Each row is followed by its class. Each block has new classes.
7; -4; 5; 5; 0; -13; -3; -33; -13; -7; -13; 8; -4; -10; -9; 4 : fazo
4; -5; 3; 1; -2; -23; 0; -12; -8; -4; -6; 10; 7; -14; 3; -2 : fazo
1; 2; -1; -12; -2; -11; -9; -10; 18; -5; -6; 3; -2; -12; 1; 3 : tade
8; -2; 5; 4; -1; -11; 4; -22; 4; -6; -11; 4; -2; -10; -1; 4 : fazo
4; -1; 2; 1; 1; -3; -13; -8; 3; -1; 6; 1; -1; -6; -4; -8 : tade
6; 2; -1; 1; -6; -6; -21; -13; 1; -6; -5; -6; -12; -1; -16; 1 : tade
4; 5; 0; -9; 5; -19; -26; -21; 1; -13; 8; -2; -2; -10; -5; -3 : tade
3; 6; 3; -3; -3; 0; -10; -7; 0; -6; 0; -5; 0; -5; -1; -15 : tade
5; 3; 4; -15; -5; -10; 6; -4; -6; -11; 0; 9; -5; -13; 7; -2 : tade
4; 5; 7; -8; -8; 2; -11; -2; 4; -4; 7; -7; -4; -11; 6; -9 : tade
9; -2; 5; 10; 4; -20; -14; 6; 2; -2; -14; 9; -6; -1; 0; 13 : fazo
-1; 3; -1; -15; 2; -3; -2; 28; -3; -6; -8; 1; -7; -2; -1; 5 : tade
7; -1; 3; 1; -3; -15; -4; -41; -7; -4; -10; 6; 8; -10; 0; -4 : fazo
10; -2; -3; 0; -1; -19; -4; -32; 10; -9; -8; 2; 2; -12; 3; 1 : fazo
6; -1; -3; 6; 3; -19; -4; -32; -1; -5; -9; 1; -2; -6; -2; 3 : fazo
2; -10; -1; -7; -3; -8; 13; -41; -4; -11; 1; 12; 15; -15; 6; -2 : fazo
5; -4; 1; 7; -8; -18; 8; -13; -2; -10; -17; 8; 0; -13; -2; 10 : fazo
0; -1; 3; 2; -1; -14; -18; -23; 0; -3; -13; 4; -2; -7; -4; 2 : fazo
8; 2; 3; -3; 0; -12; -26; -3; 2; -4; 3; 0; -9; -8; -8; -5 : tade
6; 1; 3; 8; -5; -21; 3; -21; -5; -8; -9; 10; 6; -15; -8; -1 : fazo
2; -1; 5; 1; -2; -5; 0; -4; 3; -5; 2; 5; 15; -11; 8; -6 : fazo
6; -8; 7; 6; -7; -8; 2; -5; -1; -3; -5; 6; 1; -9; -3; 7 : fazo
6; -2; 2; 10; 4; -20; -8; -24; -5; -4; -10; 9; 0; -8; -3; 7 : fazo
10; 0; 5; 2; -5; -14; 9; -35; 4; -12; -3; 3; 10; -10; 2; -1 : fazo
2; -7; -2; 3; -4; -15; 5; -20; -1; -1; -6; 5; 1; -13; 6; 5 : fazo
7; 2; 0; -7; -1; -5; -13; -11; 0; -11; -7; 0; -6; -8; -3; 3 : tade
-1; 1; -2; -5; -5; 1; 0; -19; 7; -2; -2; -5; 14; -12; 3; -7 : tade
7; -3; 4; 15; 0; -25; -8; -1; -4; -2; -17; 3; -13; -1; -6; 9 : fazo
3; 2; 2; -1; -12; -4; -5; -13; -3; -3; 4; 1; -4; -9; -3; -7 : tade
2; 0; 5; 11; -2; -7; 6; -13; -4; -2; -7; 6; -2; -1; -2; -1 : fazo
6; 0; 1; -7; 1; -15; -17; -27; 1; -7; -4; 1; -10; -7; -4; 2 : tade
5; 3; 4; -7; 12; -7; -11; -3; 1; -3; -5; 2; -10; -12; -4; -1 : tade
10; -4; 3; 10; -4; -19; 6; -21; -5; -3; -14; -9; 0; -6; -3; 6 : fazo
2; -2; -1; 4; -3; -2; 5; -9; 3; -9; -17; 18; 7; -11; 1; 0 : fazo
10; -7; 7; 3; -3; -24; -16; 2; -16; -13; -15; 17; 4; -19; 1; 2 : tade
1; 3; 2; 6; -2; -13; 6; -12; -5; -4; -11; 0; -1; -2; 0; 8 : fazo
11; 0; 3; -4; -5; -6; -9; -9; -6; -2; 7; -6; 0; -6; 1; -6 : tade
3; -1; -1; -7; 5; -10; -18; 5; 3; -3; -5; -8; -11; -4; 0; 1 : tade

Each row is followed by its class.
4; -17; 0; -5; -9; -13; 1; 6; -6; -8; -28; -11; 7; 18; -3; 24 : T
6; -8; -4; -2; -6; -6; -11; 1; -3; -10; -17; -10; 7; 8; -2; 12 : D
-1; -16; 15; -8; -12; 0; 17; 9; 2; -9; -37; -42; -7; 12; 10; 43 : L
4; -8; -4; -2; -9; -11; -1; 0; -2; -14; -15; -3; 8; 11; 7; 34 : Y
9; -16; -18; -2; -14; -10; -1; 7; -7; -21; -37; -16; 14; 8; 2; 13 : F
5; -13; -8; -3; -6; -5; 11; 5; 0; -11; -20; -17; 15; 7; 2; 26 : K
4; -11; -11; -4; -2; 0; -6; -5; -2; -1; -16; -19; 17; 4; 1; 10 : F
8; -13; -13; -4; -12; -8; 25; 17; -4; -16; -34; -17; 18; 8; 4; 13 : L
5; -9; 0; -3; -2; -1; 5; 7; -3; -15; -19; -22; 8; 7; -2; 3 : R
5; -8; -5; -5; -3; 2; 15; 6; 3; -13; -12; -16; 0; 17; 8; -16 : B
2; -10; -11; 3; -1; -11; 12; 4; 0; -19; -27; -7; 5; 8; -8; -12 : B
3; -5; -21; -4; -4; -2; 10; 15; 2; -10; -20; -8; 7; 10; 2; 6 : R
0; -8; -9; -5; 3; 3; -12; -1; 4; -9; -2; -20; 13; 11; -2; 5 : Y
3; -7; -16; -7; -10; -13; 3; 7; -5; -10; -16; 3; 13; 5; -6; 16 : T
-6; -6; 11; -12; -7; -2; 12; 6; 5; -10; -18; -26; -3; 12; 5; 18 : L
